Below is a small trained network, with its code and all its weights. Each question gives an input and a target symbol and asks what happens when units are switched off, that is, made to give their printed mean instead of their output.

import numpy as np


def w(rows, s, z=0):
    codes = np.array(rows[::2]) - 128.0
    scale = np.full(codes.shape[1], s)
    scale[-1] = z or s
    return codes * scale


def norm(h):
    return h / np.sqrt((h * h).mean(-1, keepdims=True) + 1e-5)


def f(y):
    return np.maximum(y, 0)


def softmax(a):
    e = np.exp(a - a.max(-1, keepdims=True))
    return e / e.sum(-1, keepdims=True)


def log_softmax(a):
    a = a - a.max(-1, keepdims=True)
    return a - np.log(np.exp(a).sum(-1, keepdims=True))


def net(x, mask):
    ids = ['αγδεζλτ'.index(c) for c in x.split()]
    T = len(ids)
    res = E[ids] + P[:T]
    r = norm(res)
    for j in range(3):
        rows = slice(2 * j, 2 * j + 2)
        q, k, v = (r @ M[0][rows].T for M in (Q, K, V))
        z = softmax(np.where(np.tri(T) > 0, q @ k.T / 2**0.5, -1e9)) @ v
        o = O[0][rows]
        res = res + np.where(mask[j], z, o[:, -1]) @ o[:, :-1]
    y = f(norm(res) @ A[0][:, :-1].T + A[0][:, -1])
    res = res + np.where(mask[3:7], y, B[0][:, -1]) @ B[0][:, :-1]
    return log_softmax(norm(res)[-1] @ U[:, :-1].T + U[:, -1])


Q, K, V, O, A, B = {}, {}, {}, {}, {}, {}
E = w([
[96,69,115,192,142],'α',
[148,120,174,141,147],'γ',
[225,79,68,187,132],'δ',
[102,111,121,82,155],'ε',
[132,159,158,161,144],'ζ',
[87,68,175,173,4],'λ',
[70,166,134,99,149],'τ',
],0.024)
P = w([
[118,128,165,76,105],'0',
[79,139,199,133,254],'1',
[69,113,201,107,218],'2',
[86,115,214,86,192],'3',
[133,104,126,140,117],'4',
[155,104,121,124,110],'5',
[146,100,128,120,137],'6',
[165,115,149,87,129],'7',
[147,100,154,87,148],'8',
[127,85,116,156,126],'9',
[118,98,171,66,172],'10',
[133,103,132,122,127],'11',
],0.0076)
Q[0] = w([
[176,213,167,248,163],'H1',
[140,107,251,138,191],'H1',
[166,114,107,121,234],'H2',
[215,71,107,148,147],'H2',
[171,37,139,103,67],'H3',
[103,51,133,88,211],'H3',
],0.012)
K[0] = w([
[62,77,151,172,32],'H1',
[166,153,128,97,6],'H1',
[135,64,142,152,174],'H2',
[159,148,92,133,156],'H2',
[91,106,131,166,97],'H3',
[144,156,150,99,71],'H3',
],0.016)
V[0] = w([
[45,182,33,140,101],'H1',
[160,219,123,226,48],'H1',
[102,126,115,165,5],'H2',
[98,92,118,198,173],'H2',
[134,212,194,91,27],'H3',
[199,203,110,85,179],'H3',
],0.017)
O[0] = w([
[3,122,144,172,84,80],'H1',
[104,223,137,214,62,121],'H1',
[142,109,233,46,143,170],'H2',
[63,219,93,109,115,170],'H2',
[159,38,94,96,53,148],'H3',
[108,226,73,46,25,5],'H3',
],0.011,0.02)
A[0] = w([
[125,79,147,240,176,116],'N1',
[124,126,7,116,30,59],'N2',
[85,40,88,134,141,81],'N3',
[158,169,167,214,75,252],'N4',
],0.019,0.0027)
B[0] = w([
[134,123,123,1,65,253],'N1',
[158,147,142,9,35,134],'N2',
[89,131,101,229,147,181],'N3',
[157,178,184,211,175,168],'N4',
],0.02,0.022)
U = w([
[47,108,119,119,85,157],'α',
[182,172,165,91,65,10],'γ',
[247,121,91,111,161,51],'δ',
[116,87,104,155,235,80],'ε',
[138,162,152,166,170,252],'ζ',
[131,63,236,152,145,177],'λ',
[47,159,172,53,205,105],'τ',
],0.013,0.0031)

Each question gives the input, a string of symbols that net reads in full, and the target symbol t.
The units are the heads (2 rows each of Q, K, V and O) and the neurons (one row each of A and B). Each row of codes is followed by its name. A weight is (code - 128) times the scale printed after its matrix; where a second scale follows, it is the last column's (O, A, B and U).
mask holds one flag per unit, heads first, then neurons. A switched-off unit (its flag False) gives its mean, the last column of its rows in O or B, instead of its output. The means were averaged over made-up inputs and are rounded, as every weight is.
A unit's drop is (log p(t) with every unit on - log p(t) with that unit switched off) / (log p(t) with every unit on - log p(t) with every unit switched off).
The circuit of an input: a set's keep is (log p(t) with only the set's units on - log p(t) with every unit switched off) / (log p(t) with every unit on - log p(t) with every unit switched off). Starting from all 7 units, units are removed one at a time, each time the one whose removal leaves the highest keep (on an exact tie, the one counted first), for as long as the keep stays at least 0.8.
units of the circuit, in order: the units of the circuit, biggest drop first
top k neurons: the k neurons with the biggest drops, biggest first
which heads matter: for each layer, one digit per head in row order, 1 if its drop is at least 0.15 and else 0, layers parted by /
drop of u: that unit's drop, to one decimal
input λ λ ε τ ζ ζ γ ζ γ α γ, target γ: units of the circuit, in order => (N1; H1; H2)
input γ α λ ζ ζ ζ λ ζ τ, target γ: units of the circuit, in order => (H3)
input ζ α α ζ, target γ: top 2 neurons => (N2; N3)
input τ γ τ ε, target α: top 3 neurons => (N2; N3; N1)
input α τ γ ζ τ δ γ, target ζ: units of the circuit, in order => (H3; N1)
input δ γ α, target ζ: units of the circuit, in order => (H3; H1; N1)
input λ λ λ α λ γ λ α δ τ γ, target γ: units of the circuit, in order => (N1; H1)
input δ ζ α, target ζ: units of the circuit, in order => (H3; N1; H1)
input ε α α, target ε: which heads matter => 100
input α ζ γ, target τ: top 3 neurons => (N3; N4; N1)
input γ α δ ε, target δ: which heads matter => 101
input ε α ζ τ, target ε: units of the circuit, in order => (H2; N3)
input γ δ α, target δ: which heads matter => 100
input ζ ζ ζ γ ε, target γ: units of the circuit, in order => (H3)
input δ ζ α λ α α, target α: which heads matter => 010
input ε α α ζ, target ε: which heads matter => 110
input τ τ τ ε, target α: which heads matter => 111
input ε γ δ, target ε: top 2 neurons => (N1; N2)
input γ τ γ α, target δ: top 2 neurons => (N1; N2)
input ε α τ, target ε: units of the circuit, in order => (H1; H2; N3)
input ε λ ε λ λ ζ ε ε α ε, target ε: top 2 neurons => (N3; N1)
input δ α λ γ ε δ α α ζ, target ζ: which heads matter => 001
input τ γ γ, target α: top neuron => (N3)
input ε α α ε, target ε: top 2 neurons => (N1; N3)
input γ ε ζ, target δ: drop of H1 => 0.6
input ζ ε α, target γ: drop of H3 => 0.0
